Below is a small trained network, with its code and all its weights. Each question gives an input and a class and asks what happens when units are switched off, that is, made to give their printed mean instead of their output.

import numpy as np


def w(rows, s, z=0):
    codes = np.array(rows[::2]) - 128.0
    scale = np.full(codes.shape[1], s)
    scale[-1] = z or s
    return codes * scale


def f(y):
    return y / 2 * (1 + np.tanh(0.7978845608 * (y + 0.044715 * y**3)))


def log_softmax(a):
    a = a - a.max(-1, keepdims=True)
    return a - np.log(np.exp(a).sum(-1, keepdims=True))


def net(x, mask):
    res = np.array(x, float).reshape(1, 4) / 4 @ E
    y = f(res @ A[0][:, :-1].T + A[0][:, -1])
    res = res + np.where(mask, y, B[0][:, -1]) @ B[0][:, :-1]
    return log_softmax(res[-1] @ U[:, :-1].T + U[:, -1])


A, B = {}, {}
E = w([
[114,233,187,205],'x0',
[75,131,254,57],'x1',
[40,217,50,85],'x2',
[51,58,132,173],'x3',
],0.0083)
A[0] = w([
[108,129,179,89,89],'neuron 0',
[39,160,105,86,61],'neuron 1',
[140,111,77,178,49],'neuron 2',
[160,187,167,174,89],'neuron 3',
[113,58,164,195,118],'neuron 4',
[145,106,140,160,1],'neuron 5',
[174,134,50,135,86],'neuron 6',
[101,125,174,101,96],'neuron 7',
[153,90,95,50,56],'neuron 8',
[162,108,112,76,93],'neuron 9',
[176,94,176,137,74],'neuron 10',
[201,103,165,181,61],'neuron 11',
[99,141,144,190,49],'neuron 12',
[133,71,86,100,88],'neuron 13',
[209,160,121,59,94],'neuron 14',
[71,160,90,106,50],'neuron 15',
[123,136,170,89,87],'neuron 16',
[134,158,44,197,97],'neuron 17',
[162,112,161,128,82],'neuron 18',
[8,36,118,211,29],'neuron 19',
[87,111,182,72,100],'neuron 20',
[159,108,110,69,78],'neuron 21',
[156,109,146,146,63],'neuron 22',
[142,83,167,154,108],'neuron 23',
[208,174,129,102,195],'neuron 24',
[116,155,153,192,89],'neuron 25',
[116,159,155,188,77],'neuron 26',
[127,133,157,95,60],'neuron 27',
[117,154,140,159,65],'neuron 28',
[241,134,161,117,83],'neuron 29',
[107,138,168,83,90],'neuron 30',
[135,94,104,100,52],'neuron 31',
[108,130,167,94,89],'neuron 32',
[125,83,112,90,75],'neuron 33',
[129,179,155,170,85],'neuron 34',
[86,169,71,107,69],'neuron 35',
[177,121,83,188,76],'neuron 36',
[96,143,108,118,58],'neuron 37',
[111,153,115,144,40],'neuron 38',
[153,206,160,155,74],'neuron 39',
[134,106,126,81,88],'neuron 40',
[116,124,158,102,69],'neuron 41',
[173,106,154,154,54],'neuron 42',
[112,49,104,47,58],'neuron 43',
[163,124,108,61,87],'neuron 44',
[126,99,115,100,67],'neuron 45',
],0.015,0.009)
B[0] = w([
[201,116,137,175,172],'neuron 0',
[136,193,60,111,197],'neuron 1',
[195,136,157,175,168],'neuron 2',
[82,73,124,184,202],'neuron 3',
[106,193,70,83,225],'neuron 4',
[142,163,101,163,123],'neuron 5',
[168,146,160,154,208],'neuron 6',
[175,118,132,156,166],'neuron 7',
[104,102,114,162,178],'neuron 8',
[101,119,135,174,161],'neuron 9',
[132,175,59,123,188],'neuron 10',
[134,163,65,111,210],'neuron 11',
[107,123,136,194,144],'neuron 12',
[103,96,144,187,189],'neuron 13',
[69,170,191,139,199],'neuron 14',
[143,172,42,132,172],'neuron 15',
[176,141,143,157,159],'neuron 16',
[195,121,165,128,236],'neuron 17',
[121,180,104,133,153],'neuron 18',
[75,240,253,105,219],'neuron 19',
[199,125,145,173,197],'neuron 20',
[95,120,126,201,157],'neuron 21',
[128,166,91,138,138],'neuron 22',
[122,172,66,110,190],'neuron 23',
[87,164,194,56,255],'neuron 24',
[99,77,121,177,171],'neuron 25',
[104,90,125,181,167],'neuron 26',
[154,159,152,155,132],'neuron 27',
[114,113,105,181,134],'neuron 28',
[107,193,84,114,215],'neuron 29',
[199,151,130,153,166],'neuron 30',
[132,111,63,214,140],'neuron 31',
[192,141,130,173,157],'neuron 32',
[105,106,123,180,157],'neuron 33',
[95,58,99,191,179],'neuron 34',
[128,195,60,130,191],'neuron 35',
[198,115,176,154,200],'neuron 36',
[128,171,98,141,132],'neuron 37',
[136,123,86,177,125],'neuron 38',
[90,103,116,181,201],'neuron 39',
[108,137,141,169,143],'neuron 40',
[159,136,138,156,134],'neuron 41',
[133,178,72,131,159],'neuron 42',
[102,93,114,189,207],'neuron 43',
[98,160,132,206,161],'neuron 44',
[114,132,118,175,133],'neuron 45',
],0.011,0.0083)
U = w([
[252,138,170,174,113],'0',
[116,195,44,123,79],'1',
[53,81,134,208,73],'2',
[82,184,200,133,255],'3',
[106,75,195,8,167],'4',
[188,15,52,97,25],'5',
],0.012,0.0096)

Each question gives the input, the list of numbers given to net, and the class t.
The units are the neurons (one row each of A and B). Each row of codes is followed by its name. A weight is (code - 128) times the scale printed after its matrix; where a second scale follows, it is the last column's (A, B and U).
mask holds one flag per neuron, in row order. A switched-off neuron (its flag False) gives its mean, the last column of its row in B, instead of its output. The means were averaged over made-up inputs and are rounded, as every weight is.
A unit's drop is (log p(t) with every unit on - log p(t) with that unit switched off) / (log p(t) with every unit on - log p(t) with every unit switched off).
The circuit of an input: a set's keep is (log p(t) with only the set's units on - log p(t) with every unit switched off) / (log p(t) with every unit on - log p(t) with every unit switched off). Starting from the 12 units with the biggest drops (on a tie, the unit counted first), units are removed one at a time, each time the one whose removal leaves the highest keep (on an exact tie, the one counted first), for as long as the keep stays at least 0.8.
units of the circuit, in order: the units of the circuit, biggest drop first
most important unit: the unit with the biggest drop
top k neurons: the k neurons with the biggest drops, biggest first
drop when u is switched off: that unit's drop, to one decimal
input [4,2,5,3], class 1: most important unit -> neuron 1
input [0,-3,5,-6], class 3: units of the circuit, in order -> [neuron 24; neuron 14]
input [8,-8,5,-5], class 0: top 2 neurons -> [neuron 17; neuron 36]
input [1,-7,6,-8], class 3: top 3 neurons -> [neuron 24; neuron 14; neuron 20]
input [4,3,-3,3], class 2: units of the circuit, in order -> [neuron 24; neuron 25]
input [-1,-7,2,7], class 0: top 4 neurons -> [neuron 17; neuron 2; neuron 24; neuron 36]
input [-5,-6,-3,7], class 3: top 3 neurons -> [neuron 19; neuron 4; neuron 20]
input [5,-6,7,-8], class 3: top 3 neurons -> [neuron 24; neuron 14; neuron 17]
input [8,-5,4,8], class 2: top 2 neurons -> [neuron 25; neuron 34]
input [-8,-7,7,7], class 2: top 2 neurons -> [neuron 13; neuron 43]
input [-8,-7,-5,2], class 2: top 3 neurons -> [neuron 13; neuron 43; neuron 8]
input [-5,-5,-6,-3], class 1: top 2 neurons -> [neuron 29; neuron 11]
input [-5,0,-5,3], class 1: top 2 neurons -> [neuron 4; neuron 23]
input [-6,4,-1,4], class 2: units of the circuit, in order -> [neuron 43]
input [-8,8,6,0], class 0: top 2 neurons -> [neuron 20; neuron 30]
input [-6,-6,-1,7], class 3: top 2 neurons -> [neuron 19; neuron 4]
input [-6,-7,1,-6], class 0: drop when neuron 2 is switched off -> 0.1
input [-7,6,-1,-2], class 2: drop when neuron 8 is switched off -> 0.2
input [4,4,-4,1], class 0: drop when neuron 7 is switched off -> 0.2
input [4,2,-5,-4], class 1: drop when neuron 24 is switched off -> -0.1
input [7,-4,2,7], class 2: most important unit -> neuron 25
